Below is a small trained network, with its code and all its weights. Each question gives an input and a class and asks what happens when units are switched off, that is, made to give their printed mean instead of their output.

import numpy as np


def w(rows, s, z=0):
    codes = np.array(rows[::2]) - 128.0
    scale = np.full(codes.shape[1], s)
    scale[-1] = z or s
    return codes * scale


def f(y):
    return np.maximum(y, 0)


def log_softmax(a):
    a = a - a.max(-1, keepdims=True)
    return a - np.log(np.exp(a).sum(-1, keepdims=True))


def net(x, mask):
    res = np.array(x, float).reshape(1, 8) / 4 @ E
    y = f(res @ A[0][:, :-1].T + A[0][:, -1])
    res = res + np.where(mask, y, B[0][:, -1]) @ B[0][:, :-1]
    return log_softmax(res[-1] @ U[:, :-1].T + U[:, -1])


A, B = {}, {}
E = w([
[21,192,91,126,173,101,181,104],'x0',
[160,115,51,134,138,94,137,141],'x1',
[108,168,137,91,92,57,142,160],'x2',
[127,150,160,96,135,131,172,134],'x3',
[132,115,65,1,172,103,79,138],'x4',
[98,39,121,151,52,93,160,140],'x5',
[174,62,109,115,173,66,117,141],'x6',
[116,146,175,126,111,185,206,122],'x7',
],0.0095)
A[0] = w([
[186,152,153,163,2,177,119,142,133],'n1',
[169,84,185,196,185,191,174,115,254],'n2',
[104,220,83,170,103,143,212,131,129],'n3',
[110,74,79,96,156,231,120,100,114],'n4',
[240,162,102,124,146,73,52,150,92],'n5',
[125,225,158,19,145,178,165,133,64],'n6',
],0.019,0.0043)
B[0] = w([
[192,82,206,126,83,88,156,133,220],'n1',
[148,39,194,219,136,135,121,148,235],'n2',
[47,91,53,189,94,132,109,79,238],'n3',
[182,81,77,145,113,133,128,137,198],'n4',
[131,71,7,132,166,167,130,110,240],'n5',
[170,175,206,144,194,161,71,87,250],'n6',
],0.014,0.017)
U = w([
[146,53,158,135,81,91,164,154,254],'0',
[62,131,145,198,137,161,109,97,113],'1',
[109,183,114,114,102,206,133,208,55],'2',
[85,85,1,53,127,96,157,133,201],'3',
[45,147,140,68,133,45,169,163,69],'4',
[93,223,172,103,132,147,115,109,44],'5',
[126,215,106,128,100,191,199,199,24],'6',
[190,117,88,115,178,203,91,114,175],'7',
],0.0087,0.0066)

Each question gives the input, the list of numbers given to net, and the class t.
The units are the neurons (one row each of A and B). Each row of codes is followed by its name. A weight is (code - 128) times the scale printed after its matrix; where a second scale follows, it is the last column's (A, B and U).
mask holds one flag per neuron, in row order. A switched-off neuron (its flag False) gives its mean, the last column of its row in B, instead of its output. The means were averaged over made-up inputs and are rounded, as every weight is.
A unit's drop is (log p(t) with every unit on - log p(t) with that unit switched off) / (log p(t) with every unit on - log p(t) with every unit switched off).
The circuit of an input: a set's keep is (log p(t) with only the set's units on - log p(t) with every unit switched off) / (log p(t) with every unit on - log p(t) with every unit switched off). Starting from all 6 units, units are removed one at a time, each time the one whose removal leaves the highest keep (on an exact tie, the one counted first), for as long as the keep stays at least 0.8.
units of the circuit, in order: the units of the circuit, biggest drop first
unit that matters most: the unit with the biggest drop
top k neurons: the k neurons with the biggest drops, biggest first
drop when u is switched off: that unit's drop, to one decimal
input [-8,3,7,-4,2,3,7,4], class 3: unit that matters most : n5
input [-5,5,4,4,-1,-7,-7,6], class 1: top 2 neurons : (n6, n3)
input [-3,6,-1,0,-6,-7,-5,8], class 0: top 2 neurons : (n1, n2)
input [5,-7,8,-2,6,6,4,-6], class 3: top 3 neurons : (n6, n2, n1)
input [5,-4,7,3,5,3,0,7], class 5: units of the circuit, in order : (n6, n5)
input [-2,1,2,-5,5,2,1,6], class 3: units of the circuit, in order : (n6, n2)
input [0,8,-8,-8,-4,-7,-2,4], class 0: top 3 neurons : (n2, n6, n4)
input [4,3,-5,4,-3,-8,6,2], class 1: top 2 neurons : (n2, n5)
input [3,4,1,8,6,8,4,0], class 3: top 3 neurons : (n2, n6, n1)
input [1,-2,-2,6,8,7,-8,4], class 7: top 2 neurons : (n4, n6)
input [5,-8,-6,-5,-3,5,-8,-5], class 0: units of the circuit, in order : (n6, n1)
input [-4,-1,3,2,2,-4,-5,3], class 5: top 2 neurons : (n5, n6)
input [3,-5,3,7,-1,-7,-5,-5], class 5: top 4 neurons : (n6, n2, n5, n4)
input [0,5,-3,0,-4,-1,-1,8], class 0: units of the circuit, in order : (n1)
input [3,6,2,5,6,5,-4,2], class 1: units of the circuit, in order : (n5, n1)
input [-8,8,-6,6,6,-8,6,-5], class 3: drop when n5 is switched off : 0.3
input [5,7,5,6,-2,-2,1,2], class 1: drop when n3 is switched off : 0.7
input [-4,6,3,0,-7,-6,3,1], class 0: drop when n6 is switched off : 0.1
